Below is a small trained network, with its code and all its weights. Each question gives an input and a target symbol and asks what happens when units are switched off, that is, made to give their printed mean instead of their output.

import numpy as np


def w(rows, s, z=0):
    codes = np.array(rows[::2]) - 128.0
    scale = np.full(codes.shape[1], s)
    scale[-1] = z or s
    return codes * scale


def f(y):
    return y / 2 * (1 + np.tanh(0.7978845608 * (y + 0.044715 * y**3)))


def softmax(a):
    e = np.exp(a - a.max(-1, keepdims=True))
    return e / e.sum(-1, keepdims=True)


def log_softmax(a):
    a = a - a.max(-1, keepdims=True)
    return a - np.log(np.exp(a).sum(-1, keepdims=True))


def net(x, mask):
    ids = ['ΔΛΞΠΦβγμστψ'.index(c) for c in x.split()]
    T = len(ids)
    res = E[ids] + P[:T]
    u = 0
    for l in range(2):
        r = res
        for j in range(2):
            rows = slice(2 * j, 2 * j + 2)
            q, k, v = (r @ M[l][rows].T for M in (Q, K, V))
            z = softmax(np.where(np.tri(T) > 0, q @ k.T / 2**0.5, -1e9)) @ v
            o = O[l][rows]
            res = res + np.where(mask[u + j], z, o[:, -1]) @ o[:, :-1]
        u += 2
        y = f(res @ A[l][:, :-1].T + A[l][:, -1])
        res = res + np.where(mask[u : u + 16], y, B[l][:, -1]) @ B[l][:, :-1]
        u += 16
    return log_softmax(res[-1] @ U[:, :-1].T + U[:, -1])


Q, K, V, O, A, B = {}, {}, {}, {}, {}, {}
E = w([
[114,185,177],'Δ',
[157,185,153],'Λ',
[163,183,136],'Ξ',
[124,64,250],'Π',
[133,165,74],'Φ',
[202,152,122],'β',
[192,176,167],'γ',
[195,123,154],'μ',
[196,64,109],'σ',
[42,110,130],'τ',
[121,205,202],'ψ',
],0.022)
P = w([
[254,188,77],'0',
[214,144,87],'1',
[209,132,79],'2',
[197,115,88],'3',
[183,116,79],'4',
[165,89,98],'5',
[153,89,92],'6',
[152,96,81],'7',
[132,79,90],'8',
[145,96,74],'9',
[150,88,85],'10',
[165,107,70],'11',
[172,116,68],'12',
],0.005)
Q[0] = w([
[255,84,134],'L0H0',
[221,181,172],'L0H0',
[252,193,214],'L0H1',
[151,128,144],'L0H1',
],0.0092)
K[0] = w([
[215,149,153],'L0H0',
[200,116,34],'L0H0',
[70,63,8],'L0H1',
[199,140,76],'L0H1',
],0.013)
V[0] = w([
[180,125,166],'L0H0',
[172,106,151],'L0H0',
[116,163,152],'L0H1',
[245,76,163],'L0H1',
],0.011)
O[0] = w([
[84,158,121,221],'L0H0',
[178,112,80,201],'L0H0',
[236,31,3,106],'L0H1',
[242,138,125,254],'L0H1',
],0.0051,0.0092)
A[0] = w([
[150,183,76,1],'L0N0',
[62,184,89,105],'L0N1',
[72,58,164,110],'L0N2',
[82,58,179,34],'L0N3',
[22,183,138,58],'L0N4',
[188,226,157,245],'L0N5',
[169,146,147,54],'L0N6',
[89,211,101,16],'L0N7',
[145,173,247,168],'L0N8',
[180,98,56,167],'L0N9',
[155,56,170,53],'L0N10',
[68,162,181,158],'L0N11',
[138,143,152,34],'L0N12',
[100,165,162,60],'L0N13',
[105,103,21,127],'L0N14',
[204,48,78,222],'L0N15',
],0.013,0.0071)
B[0] = w([
[53,88,123,136],'L0N0',
[153,176,168,127],'L0N1',
[130,137,88,131],'L0N2',
[228,167,158,130],'L0N3',
[113,75,100,129],'L0N4',
[88,47,56,250],'L0N5',
[119,178,168,148],'L0N6',
[173,103,223,126],'L0N7',
[192,65,41,177],'L0N8',
[177,185,205,178],'L0N9',
[220,196,81,132],'L0N10',
[133,154,124,133],'L0N11',
[196,204,205,125],'L0N12',
[174,89,159,126],'L0N13',
[131,102,219,131],'L0N14',
[145,255,144,201],'L0N15',
],0.0096,0.024)
Q[1] = w([
[49,52,24],'L1H0',
[130,94,253],'L1H0',
[85,162,21],'L1H1',
[55,97,196],'L1H1',
],0.0071)
K[1] = w([
[43,142,171],'L1H0',
[72,138,18],'L1H0',
[179,75,143],'L1H1',
[2,97,100],'L1H1',
],0.0066)
V[1] = w([
[66,193,143],'L1H0',
[132,101,154],'L1H0',
[85,174,103],'L1H1',
[144,161,1],'L1H1',
],0.0066)
O[1] = w([
[175,174,150,105],'L1H0',
[205,127,231,92],'L1H0',
[2,136,143,116],'L1H1',
[92,122,192,248],'L1H1',
],0.0096,0.013)
A[1] = w([
[72,132,134,179],'L1N0',
[149,181,110,145],'L1N1',
[133,167,199,2],'L1N2',
[151,119,103,57],'L1N3',
[177,156,99,20],'L1N4',
[97,74,116,31],'L1N5',
[10,173,153,54],'L1N6',
[87,188,135,106],'L1N7',
[114,127,175,43],'L1N8',
[80,73,133,82],'L1N9',
[159,77,115,155],'L1N10',
[126,45,111,55],'L1N11',
[173,161,202,48],'L1N12',
[99,175,112,208],'L1N13',
[49,124,88,211],'L1N14',
[87,161,68,146],'L1N15',
],0.013,0.0076)
B[1] = w([
[155,74,106,139],'L1N0',
[126,132,167,255],'L1N1',
[112,42,69,155],'L1N2',
[92,122,102,161],'L1N3',
[56,117,82,212],'L1N4',
[73,196,125,161],'L1N5',
[173,121,118,141],'L1N6',
[80,150,178,171],'L1N7',
[63,121,8,121],'L1N8',
[74,147,167,154],'L1N9',
[134,139,196,231],'L1N10',
[119,211,155,217],'L1N11',
[136,105,46,186],'L1N12',
[118,102,188,215],'L1N13',
[146,87,125,211],'L1N14',
[102,81,121,208],'L1N15',
],0.011,0.0092)
U = w([
[16,152,139,41],'Δ',
[63,91,117,129],'Λ',
[111,37,103,84],'Ξ',
[238,80,120,63],'Π',
[123,48,234,166],'Φ',
[124,143,194,254],'β',
[94,157,41,182],'γ',
[228,167,135,182],'μ',
[133,246,39,33],'σ',
[118,1,187,44],'τ',
[69,239,179,63],'ψ',
],0.0086,0.0083)

Each question gives the input, a string of symbols that net reads in full, and the target symbol t.
The units are the heads (2 rows each of Q, K, V and O) and the neurons (one row each of A and B). Each row of codes is followed by its name. A weight is (code - 128) times the scale printed after its matrix; where a second scale follows, it is the last column's (O, A, B and U).
mask holds one flag per unit, layer by layer, with each layer's heads first. A switched-off unit (its flag False) gives its mean, the last column of its rows in O or B, instead of its output. The means were averaged over made-up inputs and are rounded, as every weight is.
A unit's drop is (log p(t) with every unit on - log p(t) with that unit switched off) / (log p(t) with every unit on - log p(t) with every unit switched off).
The circuit of an input: a set's keep is (log p(t) with only the set's units on - log p(t) with every unit switched off) / (log p(t) with every unit on - log p(t) with every unit switched off). Starting from the 12 units with the biggest drops (on a tie, the unit counted first), units are removed one at a time, each time the one whose removal leaves the highest keep (on an exact tie, the one counted first), for as long as the keep stays at least 0.8.
units of the circuit, in order: the units of the circuit, biggest drop first
most important unit: the unit with the biggest drop
top k neurons: the k neurons with the biggest drops, biggest first
top k neurons in layer l: the k neurons of layer l with the biggest drops, biggest first
drop when u is switched off: that unit's drop, to one decimal
input Λ σ Λ Π γ, target γ: units of the circuit, in order : L0N5; L1N13
input μ Λ Δ, target Δ: top neuron : L0N15
input Λ Ξ σ γ ψ, target γ: top 3 neurons : L0N8; L0N9; L0N5
input Ξ μ Ξ β β σ Λ, target γ: units of the circuit, in order : L0N5; L0N9; L1H1
input μ γ β β β ψ Λ β, target ψ: units of the circuit, in order : L0N15; L0N8; L1N14
input β β σ β β Ξ ψ γ, target γ: top 2 neurons : L0N8; L0N5
input ψ μ σ Φ Λ β Φ, target β: top 2 neurons in layer 0 : L0N9; L0N5
input γ ψ σ β Λ μ, target γ: top 4 neurons in layer 0 : L0N8; L0N15; L0N5; L0N9
input β ψ μ β Φ β τ γ Π, target Π: top 3 neurons : L0N10; L0N5; L0N3
input μ Λ σ, target σ: top 4 neurons : L1N12; L0N9; L0N15; L1N4
input β β Ξ β β ψ, target Δ: top 2 neurons in layer 1 : L1N11; L1N5
input β Λ γ γ σ, target γ: top 2 neurons in layer 0 : L0N15; L0N9
input μ μ γ β Ξ, target Ξ: top 2 neurons in layer 0 : L0N5; L0N15
input Ξ β Φ β β β β ψ Π γ μ, target μ: most important unit : L1H1
input γ γ β β Δ ψ τ β Ξ, target Φ: top 2 neurons in layer 0 : L0N5; L0N8
input σ μ ψ Δ μ γ Ξ Δ β β Δ σ μ, target γ: top 2 neurons in layer 1 : L1N4; L1N11
input β β β β τ β, target Φ: top 2 neurons in layer 0 : L0N5; L0N8
input β β σ τ, target Φ: top 2 neurons : L0N5; L0N8
input Λ Λ μ μ, target σ: top 3 neurons in layer 1 : L1N4; L1N12; L1N10
input Λ Δ μ μ, target σ: most important unit : L0N15
input Λ μ Λ β Φ, target β: drop when L1N2 is switched off : 0.0
input μ β σ β γ Λ, target γ: drop when L0N8 is switched off : 0.9
